In the rows, zero is written as 128.
Each row is followed by its class.
[135 190 148 146 121  96  77  51  87 189 106 103 206 185 157 168 170  75
 140  44 172 105 153  89 134  95 122 119  95  84 120 101 144  67  75 118
 130 174 103 167 128 163]  <48>
[148 186 124 127 151 163 123  96 134 131 123 130 122 120  89 132 106  72
 123 155 168 125  93 106 109 136 134 132  89 126 124 133 133 131  81 157
 109 131 103 147 137 126]  <68>
[125 120 128 125 134 140 148 109 122 101 118 153 112 129 100 127 102 122
 130 130 159 129 103 114 152 147 139 135 126 135 143 136 151 123 120 127
 144  82 123 120 109 146]  <35>
[134 116  77 150 115 226 148 100 152  76 114 124 141  91 126 112  66 172
 117 131 111 169 119 153 161 197 169 174 135 122 115 103 175 125 126 191
 182  38 217 169 186 165]  <93>
[137 156 151  98 156 102 136 142 179 177 169  95 179 144 151  91 130 208
 150 155 146 143 108 122 119 124 165 100 142 137 187 158 148  92 102 126
 124 213 187 111 186 113]  <145>
[149 194 102 109 163 171 134  81 118 105 127 121 124  81 101 126 159 127
 125 124  88 134 148 120 147 156 121 149 115 155 121  84 166 139 103 135
 177 176 124 141 129 159]  <16>
[149  86 111 158 158 142 117 178 104 148 147 126 148 149  70 114 106 134
  92 145 121 128 113 114 137 153 136 121 136 119 137 131 132 115 139 169
 130  59 127 130 106 113]  <120>
[144 129  97 145 122 126 106 155 122 108 142 131 174 131 101 146 142 121
  87 136 133 153 130 164  88 129 138 155 177 103 109 121  99 136 117 165
 126 124 118 151 130 123]  <93>
[137  95 128 165 142 114 122 137 107  90 121 141 103 158  22  85  67  30
 150 197 124  69 142  60 103 113  72  89 173 163 128 149  84  59 149 173
 121  35  68 139 120  95]  <16>
[161 146 136 117  88 117 144 143  95 130 132 143 196 173 116 117  87  85
 112 141 156 135 142 104 137  84 138 177  61 115 119 135 129 110  92 139
 128 148 144 109 134 101]  <165>
[144 135 129 140 151 108 140 141 126 125 128 126  90 139 118 138 117 114
 119 150 160 129 106 124 121 123 112 118 135 120 141 142 108 112 141 131
 114 104  91 129 124 131]  <105>
[128 112 154 145 146  88 144 143 165 128 123 114 122 106  67 130 122 118
 138 121 140  92  84  70 148 129 127 121 168 149 130 161 137  86 117 151
  94  96 110 139 152 146]  <68>
[142 123 120 149 140 117 147 130 127  91 127 136  99 125  99 143  96 124
 109 141 168 145  89 130 137 152 127 144 130 125 129 130 126 122 134 131
 125  84  97 148 125 136]  <105>
[157  99 119 153 145 109 165 121 120 130 133 132 132 129 115 145 108 127
 107 143 133 110 116 121 118 111 160 140 161 125 138 125 135 127 124 136
 129  84 149 101 142 121]  <58>
[156 128 119 178 157 176  93 149  99 172 109 107 129 143 109 126 100 132
 117 114 140 111 130 156 125 135 105 142 118 186 122 140 139 106  70 154
 114 106 128  90 152  96]  <165>
[167 144 131 126 142 126  92 158 141 157 128  93 208 165 133 104 124 105
 132 179 160 150 133  97  98  89 157  72 156  86 138 131 125 117 143 160
 132  80 151 168 169 138]  <107>
[ 43  98 105  65 143 173 161 163 124  40 200 136 167  75  84 116 165 107
 163  96 102 134 155 207 131 149  51  47 207 107 133  95  76 189  70 142
 207 120  79 248  74  70]  <35>
[132 127 135  99 125 126 118 117 161 146 131 117 126 109 117 160 185 111
 145  80 121 126 112 158 128 136 143 117 144 111 163 100 156 165  94 127
 108 225 127 179 165 152]  <145>
[153 134 112 199 149 121 102  77 129 140  39  69  58 180 124 127 187 116
 111  67 158 123 105  87 135 151 172 164 157 155 111 133 185  95 111 145
  65  72 107  96 105 192]  <16>
[199 145 109 139 172 159 123 133 114 114 129 106  81 113 104 128 133 198
 118 160 103 136 120 126 135 149 119 152 119 129 110 129 118 106 174 135
 173 103 146 142 155 146]  <165>
[142 135 130 116 128 138 110 134 136 119 103 120 100 113 108 128 130 111
 120 150 119 122 116 141 148 139 116 113 135 166 123 131 113 112 133 139
 126 166 104 152 141  97]  <16>
[134 119 146  94 179 174 128 175 132 155 143 122  76 108 136 133  92 180
 104  73  85  94 133 176 168 148 124 118 139 142 143 115  97  99  79 176
 173 198 124 136 191  73]  <165>
[137 135 111 154 155 103 156 139 109 104 159 164 120 119  94 157 141 129
 114 150 129 116  76  96  99 130 112 101 146 185 125 129 126 150 109 128
 139 119  96  99 163 166]  <48>
[101  82 150 165 100  80 116 167 171 139  98 112 161 136 102 131  84  90
 133 116 153 111 121 104 126 134 117 109 174 164 140 172 108  85 118 179
  69  85 121 112 153 102]  <93>
[144  96 120 130  69 128 126 111 139 101 112 109 145 148 149 118 127 120
 119 114 131 177 155 116 135 130 154 163 134  92 112 119 148 110 139 128
 136 131 148 151  98  91]  <120>
[109 105 127 135 126 125 124 146 132 125 122 107 140 135 116 120 113 139
 121 156 135 137 118 101 121 132 138  92 159 118 140 124 128 106 132 126
 111 116 132 166 101 109]  <120>
[124 124 111 132 160 145 156 113 114  96 147 147  93 122 106 146 104 127
 115 160 153 146  96 145 127 143 130 140 136 125 139 120 130 132 124 104
 133 115 112 160 126 134]  <105>
[125 146 115 127 192 221 120  93 101 119  75 145 116  92 125 120  52 145
 108 154 120  76 114 118 157 177 125 134 148 169 128  79 177 112  98 108
 169  47 123 117 171 161]  <35>
[132 151  97 131 167 144 155 129 109  93 174 124  98 111 110 152 126 132
  96 165 173 158  65 160 131 144 139 135 123 142 142 126 133 123 110 149
 131 121 103 149 136 161]  <105>
[129  99 100 146 138 163 146 142 156  84 116 123 142  89 106 137 144 138
 132 132  53 121 144 146 127 155 107 107 119 151 138  87 163 184 148 140
 128 162 116 193 152 158]  <93>
[117 115 145 105 154 148 142 115 119 135 146 135  68 156 143 119 118 106
 130 156 118 130 145 113 163 152 154 140 128 144 151 111 133 121 119 118
 124 137 136 144 109  94]  <161>
[116 116 129 146 184 148 105 113 105 159 107 133 112 125 148 141 136 113
 131 142 106 101 148 121 109 143 140  87 162 144 147 105 111 163 115  70
 126 118 132 121 122 104]  <161>
[117 103 105 143 133 154 120 130 112 114  96 133 103 112 118 146 112 162
 112 123 124 108  98 160 121 148 123 120 146 140 124 142 110 161 139 139
 144  84 129 110  94 132]  <35>
[103 100 138 149 121 109 140 147 120 163 127 157 135 137 121 146 110 121
 124 118 138 126 117 124 136 122 137 112 145 139 123 130 157 138 135 129
 121 100 124 125 132 160]  <48>
[132 123 141 136 143 105 118 141 119 142 127 131 141 163 135 105 133 107
  93 175 159 152 103  89  84 118 188 140 241 122 114  80 108 164 104 111
  81  88 132 178 118 103]  <161>
[170 120 124 153 156 109 153  95 116 119 125 132 111 100 122 155 120 148
 132 146 147 144 115 119 145 136 130 147 120 155 135 132 155  85 177 131
 140  96 158 123 160 164]  <165>
[145 128 122 124 134 110 132 125 111 144 116 102 111 116 120 133 150 124
 146 141 110  96 121 136 139 132 115 102 138 143 155 107 126 122 124 131
 102 135 112 138 141 113]  <58>
[119 136 125 113 149 111 136 169  82 124 109 141 168  61 128 133  99  82
 121 157 123 123 129 151 148 141 147 123 127 148 148  97 161 169 118 116
 123 112 143  87 137 107]  <68>
[147 133 111 172 136  92 136 138 155  98 170  71 109 119  52 124 145 178
 127 124 104 116  87  77  87 120  67 140 188 150  77 168  75 125 171 243
 137  48 114 170  79 147]  <68>
[129 105 131 138 118 113 117 142 124 113 134 113 134 126 130 145 136 133
 130 164 115 148  99 122 117 125 128  90 160 149  99 143  94 138 154 114
 141 121 120 166 146 123]  <48>
[127 115 156 136 139 121 128 150 159 136 103 140 116 116  89 141 112 129
 126 108 155 126  92 107 119 129 146  95 151 133 144 158 118 178 107 119
 121 128 117 118 101 115]  <35>
[138 120 142 117 170 127 128 111 150 156 135 148 115 156 130 143 125 124
 139 105 114 105 152 131  93 122 124 116 153 117 159 122 131 141 112 111
 135 172 123 114 149 112]  <145>
[132 120 150 143 140 146  85 111 117 174  77  94  84 153 151 124 134  94
 156 117 127 117 160 115 147 121 118 103 150 136 130 158  88  91 112 118
 132  87 126  99 121  87]  <107>
[133 150 133 144 175 137 145 120 117 155 115 121 117 131 113 115 121 123
 121 158 132 120 133  97 129 132 143 121 131 138 153 117 148 130  97 142
 121 115 130 106 110 131]  <107>
[163 130 130 133 119 142 130 110 130 104 127 127 126 131 127 134 121 118
 131 162 128 127 110 158 138 136 121 123 103 128 142 108 132 114 120 133
 131 167 112 175 152 118]  <145>
[116 133 136 130 150 129 137 111 120 150 111 103 133 116 142 131 134 111
 128 153 143 128 122 114 141 123 148 112 120 142 142 137 125 133 125 118
 131 121 145 117 122 127]  <107>
[163 123 110 134 106 129 130  97 120 135 129 122 128 147 114 116 128 117
 137 112 128 127 138 142 115 121 151 136 132  83 138  99 133 123 113 160
 125 129 117 162 132 117]  <58>
[133 125 151 112 141 129 134 133 124  82  99 141  45  96 141 178 162 141
 135 146 120 121 116 159 176 126 101  89 117 159 143 131 135 128 148  60
 142 184  64 149  90 135]  <35>
[136 143 134 128 143 111 141 115 128 116 126 141 135 150 134 152 104 141
 123 156 170 122 113 138 142 138 132 129 134 113 151 124 151  76 115 123
 131 105 140 133 144 142]  <145>
[152 129 118 126 135 138 129 116 127 108 158 108 118 129 130 123 131 111
 130 160 142 162 121 132 111 121 138 117 127 146 137 143 100 135 129 165
 159 136 142 131 138  94]  <107>
[129 123 112 138 132 130 109 137 144 105 125 120 123 123 105 143 117 120
 126 140 120  99 123 122 111 138 103 114 134 147 133 155  88  89 135 149
 131 128 106 117 170 131]  <93>
[134 112 100 167 158 152 143 126 134 116 138 149 124 127  77 148 123 150
 102 108 126 130 112 107 128 172 108 131 122 160 134 125 170 132  96 147
 127  91 105 110 106 141]  <120>
[120 110 127 128 149 132 108 114 128 168 114 114  89 141 133 136 154 140
 125  94 122 123 150 115 125 137 128 124 148 115 146 121 144 107 137 110
 120 150 124 126  96 115]  <120>
[133 117 138 125 183 133 139 154 122 151 142 110 114 138 130 128 131 146
 123  95 120 113 158 129 119 105 135 126 149 125 141 133 127 118 105 118
 150 157 141 108 140 106]  <165>
[140 106 111 114 104 120 130 148 124  93 137 131 136 116 113 133 104 109
 113 140 134 153 121 171 118 140 139 142 124  92 135 135  96 147 125 123
 134 163 113 141 132  81]  <105>
[124 112 129 145 137 126 128 156 140 133 122  89 130 124 102 109 128 131
 120 151 132 136 125  78 109 126 143 100 157 115 137 135 132 134 139 129
 121 104 144 138  88 113]  <120>
[107  96 111 138 128 146 134 132 114  84 113 107 148 120 155 123 107 112
 101 143 136 156 130 130 131 141 159 108 142 117 118 106 137 123 123 107
 145  94 116 146 107 107]  <120>
[122 138 137 130 193 192 111  77 114 143  87 114 105 128 145 127 103 130
 126 141 103  86 166 117 125 137 120 117 107 130 127 104 113 133 109  55
 177 156 119 141 128  82]  <107>
[169 111 131 140 126 146 129 151 129 135 105 130 120 124 123 130 113 139
 134 124 100 128 139 143 120 117 126 113 100 130 133 125 122 152 127 135
 133 169 140 144 153 100]  <165>
[136 152 147 109 182 108 121 106 139 229 128 120 122 169 126 129 116 127
 137  92 141 130 208 129 104 128 139 144  92  31 181 152 136 130 154 121
 122 188 160  91  62  88]  <105>
[145 108 109 161 134 112 137  94  95 125 136 112 114 119 118 152 153 158
 148 140 103 123 125 154 126 112 109  99 149 118 129 118  95 126 162 124
 147  96 126 178  91 125]  <58>
[ 94 127 145  92 120 122 145 142 131  79 122 112 102 108  99 146 112 106
 124 139 161 111  94 125 159 141 136 104 125 123 149 154 102 118  95 130
 136 152 112 139  90  99]  <35>
[152 130 159 127 198 164 140 132 129 197 111 114 171 143 178  85 143 142
 120 113 132 162 127 179 191 148 173  98  64  83 137  97 143 167 144 114
 132 136 122 225 114  78]  <68>
[131 110 110 156 167 150 115 134 118 113 113 133 129  76 107 136 105 131
 120 153 105 127 121 142 121 161 139 115 170 149 139 113 110 133 144 124
 149  94 141 134 169 131]  <93>
[243 169 110 152 121 144 156 103 193  67 128 125 171 171  60 155  97 113
  48 213  98 149 117   4  76 109 211 250  80 125  97 131 218 133 109 158
  88 204 142  97 177 220]  <93>
[147 119 131 117  65 123 113 130 120 120 150 120 156 140 152 124 122 120
 143 156 103 149 114 117 131  89 120 114  77 152  90 162  84 131 172 118
 177 170 120 139 161 124]  <48>
[101 141 127 103 175 141 147 122 156 137 123 141 100 129 113 134 152 125
 129 123 105 125 142 122 114 127 128  98 165 155 142 118 152 160 109 120
 118 183 117 143 115 128]  <16>
[ 94 144 129  97 148 129 148 161  88 117 133 131  87 110 112 137 141  90
 126 182 119 120  94 105 139 141 116  94 142 160 120 117 100 171 123 102
 132 107 108 131 123 132]  <48>
[193 112 117 176 178  99 140  98 148 107 168 134 210 173  87 116 128 121
 115 159 179 146 100 102  82 105 135 112  87  68  94 200  69 103 191 126
 168  44  98 156 124 122]  <68>
[186  96 124 160  97  99 133 127 118 144 124 142 162 136 101 142 108 122
 118 135 145 145 130 149 121 115 165 159 118 102 138 127 144 151 139 125
 119 125 158 120 122  85]  <58>
[169 111 129 129  52 139  88  97 139 121  95 125 162 141 152 151 154  92
 150 103 115 148 157 172 170 126 106 152  99 117 125 132 104  73 123 129
 126 192 139 191 169  83]  <93>
[154 115 132 160 128 138 138 154 161 139  91 128 154 105 114  95 126 124
 143 125  76 128 184 127 142 151 116 122 115 123 145 121 151 141 138 139
 124 128 121 118 132 121]  <93>
[170  95 123 180 130 148 102 154 171 166 102 132 156 104  72 109 123 153
 128  98  71 106 151 140 111 158  94 127 158 126 128 122 111 147 143 179
 123 129 123 164 159 106]  <93>
[144  86 131 156 153 111 120 142 159 127 111 124 134 123 101 161 106 120
 117 144 107  97 108 102 128 141 121 109 159 165 145 151 110  91 159 160
 100 109 133 134 191 138]  <93>
[151 136 135 139 159 138 132 139 111 127 141 117 102 136 124 140 119 126
 113 131 151 141 113 140 134 117 122 124 103 147 115 140 103 112 129 145
 144 123  98 140 133 123]  <165>
[109 131 126 120 144 134 121  59 115 134  87 153  99 132 153 181  95  92
 114 135 120 107 170 112 127 125 139 175 154 121 130  99 154  73 156 107
 119 126 136 122 143 173]  <93>
[157 118 149 151 122  98 121 152 138 141 130 133 132 171 111 127 121 124
 131 136 134 130 116  91 116 115 124  90 147 115 115 146 104 110 136 145
 131 114 105 155 142 119]  <48>
[117 106 123 126 152 124 109 124 133 152 117 150 144 136 110 126 108 116
 118  98 137 147 153 154  86 131 178 150 125  59 114 136 140 183 152  89
 129 135 110 127  90 111]  <68>
[170 147 129 138 105 144 111 124 139 112 116 121 152 141 126 127 110 158
  98 166 103 154 114 140 135 102 134 119 116 133  86 138  87 115 149 154
 159 172 117 189 117 105]  <16>
[143 138 124 146 172 131 143 122 120 112 165 155 145 117  68 134  95 134
 122 159 130 122  99 123 136 142 112 140 122 168 132 127 157 102 100 147
 123 125  98 152 136 125]  <68>
[146 141 128 150 143 108 133 140 109 146 164 158 133 135 105 151 120 139
 101 160 161 147  94 126 111 121 143 121 164 126 110 158  96 102 116 142
 153  99 127 107 135 133]  <48>
[152 133 132 171 113 129  89 149 110 145 148 133 110 154 103 122 139 109
 130 134 132 131 125 123 126 126  94 121 128 179 116 116 120 143 117 153
 111 106  72 150  95 122]  <161>
[136 102 129 124 125 123 135 150 144 122 126 124  96 135  81 101 145 147
 140 105 117 128 107 104 134 132 138 121 160 110 137 143 133 150 148 161
 133  93 107 142  95 168]  <35>
[126 137 129 115 140 113 146 155 139 127 139 122 104 142 109 125 112 105
 131 147 153 121  92 120 130 130 101  95  99 134 151 157  91 128 126 147
 105 127  83 131 134 117]  <105>
[ 93  85 127 114 183 147 240  91 170  37 199  99  85  76 177 152 116  98
 107 113 115 137 182 156  83  81 130 112 121  81 137 109 111 198 187 113
 236 210 134 185  85  88]  <105>
